[[125 141]
 [136 107]
 [101 133]]
->
[[125 136 101]
 [141 107 133]]

[[119 108 116 147 138]
 [136 113 137 127 140]
 [133 140 132 113 128]
 [132 106 130 137 140]
 [120 110 150 140 138]
 [124 133 116 126 129]
 [118 114 125 149 128]]
->
[[119 136 133 132 120 124 118]
 [108 113 140 106 110 133 114]
 [116 137 132 130 150 116 125]
 [147 127 113 137 140 126 149]
 [138 140 128 140 138 129 128]]

[[146 153 144 112]
 [150 144 147 120]
 [123 121 118 135]
 [105 113 115 131]
 [138 138 134 139]
 [132 125 117 125]
 [130 143 142 130]
 [120 118 111 129]]
->
[[146 150 123 105 138 132 130 120]
 [153 144 121 113 138 125 143 118]
 [144 147 118 115 134 117 142 111]
 [112 120 135 131 139 125 130 129]]

[[128 156 128]
 [128 156 128]
 [128 128 129]
 [128 155 128]
 [129 155 156]
 [155 155 127]
 [128 156 129]
 [128 155 128]
 [127 155 128]
 [127 127 127]]
->
[[128 128 128 128 129 155 128 128 127 127]
 [156 156 128 155 155 155 156 155 155 127]
 [128 128 129 128 156 127 129 128 128 127]]

[[134 111 121 131 141 129 128 141 129 128 143 130 116]
 [146 147 144 137 143 112 107 119 127 144 129 133 111]
 [131 144 119 133 134 123 142 113 135 124 117 142 118]
 [123 131 120 145 135 139 123 130 135 142 107 121 144]
 [124 130 133 128 143 110 144 128 131 134 133 116 125]
 [136 138 126 132 137 117 134 133 143 139 142 143 138]]
->
[[134 146 131 123 124 136]
 [111 147 144 131 130 138]
 [121 144 119 120 133 126]
 [131 137 133 145 128 132]
 [141 143 134 135 143 137]
 [129 112 123 139 110 117]
 [128 107 142 123 144 134]
 [141 119 113 130 128 133]
 [129 127 135 135 131 143]
 [128 144 124 142 134 139]
 [143 129 117 107 133 142]
 [130 133 142 121 116 143]
 [116 111 118 144 125 138]]

[[119 125 130 124 126 128 120 125 123]
 [152 117  99 128 116 106 147 124 130]]
->
[[119 152]
 [125 117]
 [130  99]
 [124 128]
 [126 116]
 [128 106]
 [120 147]
 [125 124]
 [123 130]]

[[144 108]
 [149 141]
 [110 136]
 [133 153]
 [122 103]
 [130  99]
 [129 153]
 [114 152]
 [106 114]
 [149 117]
 [105 127]]
->
[[144 149 110 133 122 130 129 114 106 149 105]
 [108 141 136 153 103  99 153 152 114 117 127]]
---
[[128 126]
 [104 139]
 [138 107]]
->
[[128 126]
 [104 139]]

[[133 131 130 138 139]
 [125 115 105 111 108]]
->
[[133 131]
 [125 115]]

[[148 131 136 128]
 [147 135 137 130]
 [152 131 135 129]]
->
[[148 131]
 [147 135]]

[[145 153]
 [146 152]
 [145 153]
 [146 152]
 [145 153]]
->
[[145 153]
 [146 152]]

[[116 125 139 109]
 [129 125 117 114]
 [100 125 113 129]]
->
[[116 125]
 [129 125]]

[[107 103 136 141]
 [131 130 132 132]
 [138 142 116 111]
 [127 129 130 129]]
->
[[107 103]
 [131 130]]

[[121 106 129]
 [122 108 132]
 [129 126 114]
 [118 105 126]]
->
[[121 106]
 [122 108]]

[[122 126 126]
 [113 124 123]
 [124 138 138]
 [104 124 124]
 [115 136 136]]
->
[[122 126]
 [113 124]]
---
[[121 121 111 132]
 [140 148 143 126]
 [137 126 140 147]
 [135 125 109 138]
 [109 119  99 115]]
->
[121 148 140 138]

[[101 124 130 145 146]
 [115 113 124 144 123]
 [111 112 128 142 127]
 [124 136 128 129 148]]
->
[101 113 128 129]

[[105 120]
 [137 128]
 [125 123]
 [125 124]]
->
[105 128]

[[130 127 127 128]
 [125 126 126 102]]
->
[130 126]

[[107 113]
 [127 146]
 [140 136]
 [135 131]]
->
[107 146]

[[105 147 125]
 [117 124 111]]
->
[105 124]
---
[[117 122 121 140 150 149 141 143 119 128 149 156 157 128 127 119]
 [114 117 117 125 128 127 124 127 129 128 127 130 130 124 126 129]
 [127 127 127 118 106 107 116 114 136 128 107 100  98 128 128 135]
 [102 107 108 118 109 106 117 109 122 129 110 104 104 120 127 121]
 [132 130 131 137 147 143 139 139 121 127 146 152 153 127 130 123]]
->
[[132 130 131 137 147 143 139 139 121 127 146 152 153 127 130 123]
 [127 127 127 118 106 107 116 114 136 128 107 100  98 128 128 135]
 [117 122 121 140 150 149 141 143 119 128 149 156 157 128 127 119]
 [114 117 117 125 128 127 124 127 129 128 127 130 130 124 126 129]
 [102 107 108 118 109 106 117 109 122 129 110 104 104 120 127 121]]

[[137 117 130 145 116 123  99 115]
 [136 119 123 135 119 120 118 132]
 [129 138 143 137 137 140 124 118]]
->
[[129 138 143 137 137 140 124 118]
 [136 119 123 135 119 120 118 132]
 [137 117 130 145 116 123  99 115]]

[[121 136 137 139 113 137 146 134 146 118 135 120 134]
 [151 119 119 136 130 127 137 129 140 129 157 135 123]
 [121 149 148 119 116 135 145 139 139 111 103 103 130]]
->
[[121 149 148 119 116 135 145 139 139 111 103 103 130]
 [121 136 137 139 113 137 146 134 146 118 135 120 134]
 [151 119 119 136 130 127 137 129 140 129 157 135 123]]

[[132 118 101]
 [126 117 118]
 [133 109 113]
 [112 139 115]
 [119 127 118]]
->
[[112 139 115]
 [119 127 118]
 [132 118 101]
 [126 117 118]
 [133 109 113]]

[[140 140 147]
 [120 124 125]
 [124 136 144]
 [113 121 119]
 [135 141 147]
 [121 126 137]
 [139 139 151]]
->
[[135 141 147]
 [140 140 147]
 [139 139 151]
 [124 136 144]
 [121 126 137]
 [120 124 125]
 [113 121 119]]

[[130 147 147 126 115 111 129 134 112 123 157 150 118]
 [129 151 126 110 133 118 127 156 119 129 112 122 127]
 [129 150 142 123 111 118 136 120 111 149 154 123 124]
 [129 143 151 148 139 129 119 112 110 116 127 137 133]
 [129 148 149 135 121 111 113 129 136 119 109 133 158]
 [130 145 152 141 130 118 110 113 127 139 130 111 109]]
->
[[129 151 126 110 133 118 127 156 119 129 112 122 127]
 [129 150 142 123 111 118 136 120 111 149 154 123 124]
 [129 148 149 135 121 111 113 129 136 119 109 133 158]
 [130 147 147 126 115 111 129 134 112 123 157 150 118]
 [130 145 152 141 130 118 110 113 127 139 130 111 109]
 [129 143 151 148 139 129 119 112 110 116 127 137 133]]

[[119 127 127 123 128 120 124 105 120 129 135 116 139 125 128 127]
 [143 115 126 129 124 132 121 143 129 125 121 141 116 118 126 115]
 [133 121 129 127 126 127 125 126 127 130 126 136 128 121 125 120]
 [126 130 129 127 128 127 131 124 130 131 128 130 133 129 126 130]
 [126 125 128 128 129 126 125 119 123 129 131 125 130 124 129 125]]
->
[[126 130 129 127 128 127 131 124 130 131 128 130 133 129 126 130]
 [119 127 127 123 128 120 124 105 120 129 135 116 139 125 128 127]
 [126 125 128 128 129 126 125 119 123 129 131 125 130 124 129 125]
 [133 121 129 127 126 127 125 126 127 130 126 136 128 121 125 120]
 [143 115 126 129 124 132 121 143 129 125 121 141 116 118 126 115]]

[[141 121 132 114 131 138 136 135 138 157 137]
 [136 129 117 118 112 118 138 112 108 109 129]
 [137 124 127 105 112 132 146 123 116 146 130]
 [131 141 136 127 132 134 111 126 146 134 101]
 [117 119 124 129 115 124 149 124 102 128 141]
 [147 108 126 135 114 114 142 115 131 137 134]]
->
[[131 141 136 127 132 134 111 126 146 134 101]
 [136 129 117 118 112 118 138 112 108 109 129]
 [137 124 127 105 112 132 146 123 116 146 130]
 [141 121 132 114 131 138 136 135 138 157 137]
 [117 119 124 129 115 124 149 124 102 128 141]
 [147 108 126 135 114 114 142 115 131 137 134]]

[[157 122 135 113]
 [117 154 135 145]
 [116 156 135 142]
 [139 120 121 156]
 [107 135 144 151]
 [114 112 135 139]
 [117 100 131 154]]
->
[[116 156 135 142]
 [117 154 135 145]
 [107 135 144 151]
 [157 122 135 113]
 [139 120 121 156]
 [114 112 135 139]
 [117 100 131 154]]
---
[[124 123 126 124 138 139 132 123 129 126]
 [133 138 128 101 135 136 140 115 126 119]
 [126 122 126 130 121 130 144 116 126 117]]
->
[[133 138 128 101 135 136 140 115 126 119]
 [124 123 126 124 138 139 132 123 129 126]
 [126 122 126 130 121 130 144 116 126 117]]

[[116 125 121 124 121 116]
 [134 147 138 127 140 118]
 [137 137 128 130 138 118]
 [121 126 123 126 124 119]
 [140 139 129 134 134 137]
 [132 116 120 132 123 132]
 [129 105 113 132 120 133]]
->
[[134 147 138 127 140 118]
 [140 139 129 134 134 137]
 [137 137 128 130 138 118]
 [121 126 123 126 124 119]
 [116 125 121 124 121 116]
 [132 116 120 132 123 132]
 [129 105 113 132 120 133]]

[[152 113 104 113]
 [144 133 124  99]
 [139 135 139 128]
 [118 128 123 151]]
->
[[139 135 139 128]
 [144 133 124  99]
 [118 128 123 151]
 [152 113 104 113]]

[[142 126]
 [125 129]
 [120 121]
 [105 109]
 [127 133]]
->
[[127 133]
 [125 129]
 [142 126]
 [120 121]
 [105 109]]

[[130 135 128 128 128 130 128 137 138 135 124 130 128]
 [128 137 130 128 128 128 129 137 105 128 117 144 128]
 [128 129 129 131 138 128 145 128 126 128 127 130 129]]
->
[[128 137 130 128 128 128 129 137 105 128 117 144 128]
 [130 135 128 128 128 130 128 137 138 135 124 130 128]
 [128 129 129 131 138 128 145 128 126 128 127 130 129]]

[[122 154 142 141 129]
 [152 126 152 136 139]
 [117 146 148 156 103]
 [134 120 136 139  98]
 [113 112 144 146 106]]
->
[[122 154 142 141 129]
 [117 146 148 156 103]
 [152 126 152 136 139]
 [134 120 136 139  98]
 [113 112 144 146 106]]
